Here is a tiny trained network, its code and every weight. The questions are about switching its units off for an input and a target symbol, where a switched-off unit gives its printed mean instead of its output.

import numpy as np


def w(rows, s, z=0):
    codes = np.array(rows[::2]) - 128.0
    scale = np.full(codes.shape[1], s)
    scale[-1] = z or s
    return codes * scale


def norm(h):
    return h / np.sqrt((h * h).mean(-1, keepdims=True) + 1e-5)


def f(y):
    return np.maximum(y, 0)


def softmax(a):
    e = np.exp(a - a.max(-1, keepdims=True))
    return e / e.sum(-1, keepdims=True)


def log_softmax(a):
    a = a - a.max(-1, keepdims=True)
    return a - np.log(np.exp(a).sum(-1, keepdims=True))


def net(x, mask):
    ids = ['ΓΔΞΣΦΨαβζθπω'.index(c) for c in x.split()]
    T = len(ids)
    res = E[ids] + P[:T]
    u = 0
    for l in range(2):
        r = norm(res)
        for j in range(3):
            rows = slice(2 * j, 2 * j + 2)
            q, k, v = (r @ M[l][rows].T for M in (Q, K, V))
            z = softmax(np.where(np.tri(T) > 0, q @ k.T / 2**0.5, -1e9)) @ v
            o = O[l][rows]
            res = res + np.where(mask[u + j], z, o[:, -1]) @ o[:, :-1]
        u += 3
        y = f(norm(res) @ A[l][:, :-1].T + A[l][:, -1])
        res = res + np.where(mask[u : u + 12], y, B[l][:, -1]) @ B[l][:, :-1]
        u += 12
    return log_softmax(norm(res)[-1] @ U[:, :-1].T + U[:, -1])


Q, K, V, O, A, B = {}, {}, {}, {}, {}, {}
E = w([
[142,190,161,199,185,105,150],'Γ',
[102,149,162,126,69,161,126],'Δ',
[151,55,128,117,175,184,186],'Ξ',
[171,116,87,166,82,172,197],'Σ',
[120,125,124,37,41,128,132],'Φ',
[62,169,130,194,79,69,121],'Ψ',
[127,151,233,122,145,3,43],'α',
[115,157,159,93,96,156,164],'β',
[164,140,140,111,193,90,143],'ζ',
[119,168,79,55,141,125,125],'θ',
[51,74,121,113,141,137,109],'π',
[87,83,141,67,170,122,164],'ω',
],0.024)
P = w([
[64,93,154,96,85,3,253],'0',
[134,91,172,129,41,53,204],'1',
[159,100,166,133,57,70,169],'2',
[163,117,153,134,87,95,151],'3',
[163,136,152,139,116,114,133],'4',
[150,146,152,153,138,146,106],'5',
[149,160,160,154,151,166,84],'6',
[158,156,171,155,153,198,46],'7',
[142,162,177,154,158,216,36],'8',
[129,173,149,149,161,223,16],'9',
],0.0071)
Q[0] = w([
[167,173,177,95,123,152,123],'L0H0',
[163,148,135,150,89,147,133],'L0H0',
[203,148,4,201,79,205,166],'L0H1',
[108,91,161,112,109,122,106],'L0H1',
[130,234,120,162,51,177,106],'L0H2',
[111,109,173,130,98,59,143],'L0H2',
],0.011)
K[0] = w([
[93,140,73,138,235,172,94],'L0H0',
[169,85,141,62,163,209,171],'L0H0',
[162,70,131,65,163,255,78],'L0H1',
[123,82,125,172,118,94,151],'L0H1',
[137,195,106,141,165,134,47],'L0H2',
[174,129,97,45,108,112,130],'L0H2',
],0.0097)
V[0] = w([
[180,141,191,201,159,121,169],'L0H0',
[215,143,148,100,68,183,91],'L0H0',
[2,197,67,190,103,59,123],'L0H1',
[167,194,120,35,182,185,91],'L0H1',
[169,151,125,71,185,200,142],'L0H2',
[89,37,75,100,92,229,168],'L0H2',
],0.0062)
O[0] = w([
[193,113,122,150,239,92,120,184],'L0H0',
[195,165,97,141,179,105,107,188],'L0H0',
[153,248,89,123,124,163,88,114],'L0H1',
[254,113,144,71,103,129,72,24],'L0H1',
[197,170,155,62,132,106,248,95],'L0H2',
[143,99,59,104,178,107,86,4],'L0H2',
],0.0074,0.0013)
A[0] = w([
[65,148,183,54,147,106,181,162],'L0N0',
[43,87,212,165,141,170,143,127],'L0N1',
[52,123,61,95,222,104,155,129],'L0N2',
[144,53,172,173,67,108,53,230],'L0N3',
[46,169,76,83,178,116,111,127],'L0N4',
[166,124,184,197,253,164,103,189],'L0N5',
[76,179,120,52,209,233,195,99],'L0N6',
[88,139,133,173,35,146,45,61],'L0N7',
[52,56,157,104,109,161,68,187],'L0N8',
[143,164,217,132,190,148,120,182],'L0N9',
[113,202,111,146,97,44,133,250],'L0N10',
[142,92,148,146,43,116,173,55],'L0N11',
],0.0074,0.0023)
B[0] = w([
[145,93,2,44,133,116,68,237],'L0N0',
[182,206,48,59,150,124,85,214],'L0N1',
[68,144,144,37,70,75,230,199],'L0N2',
[28,81,152,97,130,99,162,179],'L0N3',
[123,119,115,164,24,119,33,214],'L0N4',
[118,171,93,48,55,124,178,237],'L0N5',
[244,32,151,219,71,73,147,245],'L0N6',
[133,63,49,160,127,117,135,181],'L0N7',
[144,209,4,68,203,130,211,181],'L0N8',
[77,90,136,121,101,98,153,218],'L0N9',
[137,83,177,134,89,151,181,246],'L0N10',
[192,143,223,156,47,113,186,254],'L0N11',
],0.0067,0.0038)
Q[1] = w([
[119,193,87,74,35,41,144],'L1H0',
[78,138,222,212,192,98,178],'L1H0',
[150,181,2,209,7,188,146],'L1H1',
[223,141,59,125,135,178,121],'L1H1',
[100,94,118,112,190,54,59],'L1H2',
[133,254,168,112,174,251,127],'L1H2',
],0.0096)
K[1] = w([
[124,230,182,144,119,114,1],'L1H0',
[119,63,141,99,87,173,119],'L1H0',
[123,174,235,203,108,128,56],'L1H1',
[83,214,190,148,114,110,114],'L1H1',
[27,214,166,141,177,28,170],'L1H2',
[171,84,117,156,68,133,157],'L1H2',
],0.0098)
V[1] = w([
[195,2,96,94,127,188,91],'L1H0',
[55,94,143,11,154,45,56],'L1H0',
[93,124,19,152,54,199,169],'L1H1',
[43,123,136,185,103,52,53],'L1H1',
[162,168,124,154,87,9,102],'L1H2',
[152,10,120,88,30,207,142],'L1H2',
],0.0071)
O[1] = w([
[183,2,56,134,96,193,76,88],'L1H0',
[80,104,161,83,85,172,125,92],'L1H0',
[96,145,68,81,73,118,127,213],'L1H1',
[119,122,156,212,74,89,59,99],'L1H1',
[205,119,194,112,31,144,50,166],'L1H2',
[140,148,77,119,196,3,56,254],'L1H2',
],0.0094,0.0084)
A[1] = w([
[155,104,100,119,254,109,84,104],'L1N0',
[137,94,137,212,141,156,125,144],'L1N1',
[49,111,136,15,91,128,109,84],'L1N2',
[77,158,140,48,141,133,82,246],'L1N3',
[139,146,92,193,130,145,179,179],'L1N4',
[97,155,50,98,136,109,156,71],'L1N5',
[181,151,226,159,164,148,180,148],'L1N6',
[142,133,92,45,199,124,88,134],'L1N7',
[159,124,138,232,60,174,119,169],'L1N8',
[176,141,96,158,166,129,57,115],'L1N9',
[158,52,156,77,147,130,140,254],'L1N10',
[160,81,86,225,157,176,150,93],'L1N11',
],0.0097,0.0027)
B[1] = w([
[50,108,137,168,41,138,171,152],'L1N0',
[7,146,105,133,145,222,65,153],'L1N1',
[141,170,184,178,187,192,107,241],'L1N2',
[118,137,191,125,225,137,140,233],'L1N3',
[119,65,128,66,191,219,80,233],'L1N4',
[123,131,177,66,123,248,91,253],'L1N5',
[116,130,113,13,223,115,91,202],'L1N6',
[108,28,154,131,134,70,119,212],'L1N7',
[47,227,181,61,118,69,144,198],'L1N8',
[158,166,157,212,108,175,167,169],'L1N9',
[74,96,137,162,129,2,163,195],'L1N10',
[146,139,160,131,203,84,88,191],'L1N11',
],0.0081,0.0056)
U = w([
[27,146,130,52,60,77,186,179],'Γ',
[161,136,95,142,188,80,54,253],'Δ',
[168,152,61,150,87,181,202,123],'Ξ',
[41,75,122,172,123,74,125,149],'Σ',
[77,82,221,158,149,124,130,63],'Φ',
[211,138,179,96,44,81,89,136],'Ψ',
[121,125,103,64,112,115,31,15],'α',
[68,170,116,108,124,234,97,107],'β',
[110,110,255,200,128,198,121,172],'ζ',
[71,185,78,187,59,118,101,111],'θ',
[149,206,185,105,194,96,190,36],'π',
[63,160,39,142,224,129,155,90],'ω',
],0.0082,0.0056)

Each question gives the input, a string of symbols that net reads in full, and the target symbol t.
The units are the heads (2 rows each of Q, K, V and O) and the neurons (one row each of A and B). Each row of codes is followed by its name. A weight is (code - 128) times the scale printed after its matrix; where a second scale follows, it is the last column's (O, A, B and U).
mask holds one flag per unit, layer by layer, with each layer's heads first. A switched-off unit (its flag False) gives its mean, the last column of its rows in O or B, instead of its output. The means were averaged over made-up inputs and are rounded, as every weight is.
A unit's drop is (log p(t) with every unit on - log p(t) with that unit switched off) / (log p(t) with every unit on - log p(t) with every unit switched off).
The circuit of an input: a set's keep is (log p(t) with only the set's units on - log p(t) with every unit switched off) / (log p(t) with every unit on - log p(t) with every unit switched off). Starting from the 12 units with the biggest drops (on a tie, the unit counted first), units are removed one at a time, each time the one whose removal leaves the highest keep (on an exact tie, the one counted first), for as long as the keep stays at least 0.8.
circuit, biggest first: the units of the circuit, biggest drop first
k most important neurons: the k neurons with the biggest drops, biggest first
k most important neurons of layer l: the k neurons of layer l with the biggest drops, biggest first
heads that matter: for each layer, one digit per head in row order, 1 if its drop is at least 0.15 and else 0, layers parted by /
drop of u: that unit's drop, to one decimal
input Δ Σ ζ θ, target Ψ: heads that matter	010 / 001
input Σ Σ θ Γ Δ, target π: heads that matter	000 / 110
input Σ β π Γ Σ α ζ, target Γ: circuit, biggest first	L0N5; L0N9
input θ Γ Γ θ π Φ ω Σ, target Γ: heads that matter	101 / 000
input Σ Γ ζ Σ Δ, target π: heads that matter	000 / 100
input Σ Σ Γ ω Σ π θ Σ ζ, target Γ: 3 most important neurons of layer 0	L0N2; L0N6; L0N9
input θ θ θ Σ α θ θ β, target Ψ: 2 most important neurons	L0N6; L0N3
input β θ Σ Ψ Σ, target θ: heads that matter	000 / 010
input Σ α Σ Δ Γ α, target ζ: circuit, biggest first	L1H2
input Σ Σ Φ Γ Γ θ Γ Σ, target π: heads that matter	000 / 010
input θ ζ π ω Σ, target Γ: heads that matter	110 / 100
input Δ Σ Δ, target β: 2 most important neurons	L1N5; L0N7
input ω ζ θ θ Σ Σ θ Γ Φ, target π: circuit, biggest first	L1H0; L1H1
input θ θ α β Σ π Δ, target ζ: circuit, biggest first	L1H1
input α Σ Δ Σ θ Σ θ, target Ψ: heads that matter	000 / 010
input Σ Ψ Γ Σ Γ Σ ζ Δ Σ, target π: heads that matter	001 / 100
input π β β β Σ Σ Σ Σ β α, target ζ: heads that matter	000 / 001
input Σ Φ Ψ Σ Ξ Σ, target Σ: heads that matter	010 / 000
input π Γ Σ Ξ, target Γ: 2 most important neurons	L0N2; L0N5
input Γ Σ Σ θ Σ Γ Σ Σ, target Δ: most important neuron of layer 0	L0N2
input θ π Σ π Δ, target β: 2 most important neurons of layer 1	L1N2; L1N5
input Σ θ Σ Σ ζ Γ Δ Σ, target Δ: 2 most important neurons of layer 0	L0N8; L0N2
input π π ζ Δ Σ ω Δ θ Σ, target Ψ: drop of L0N6	-0.1
input Σ θ Σ Δ Σ β θ θ Σ β, target Ψ: drop of L0H2	0.7
input β ω Γ θ θ Σ, target Ψ: drop of L1H2	0.4
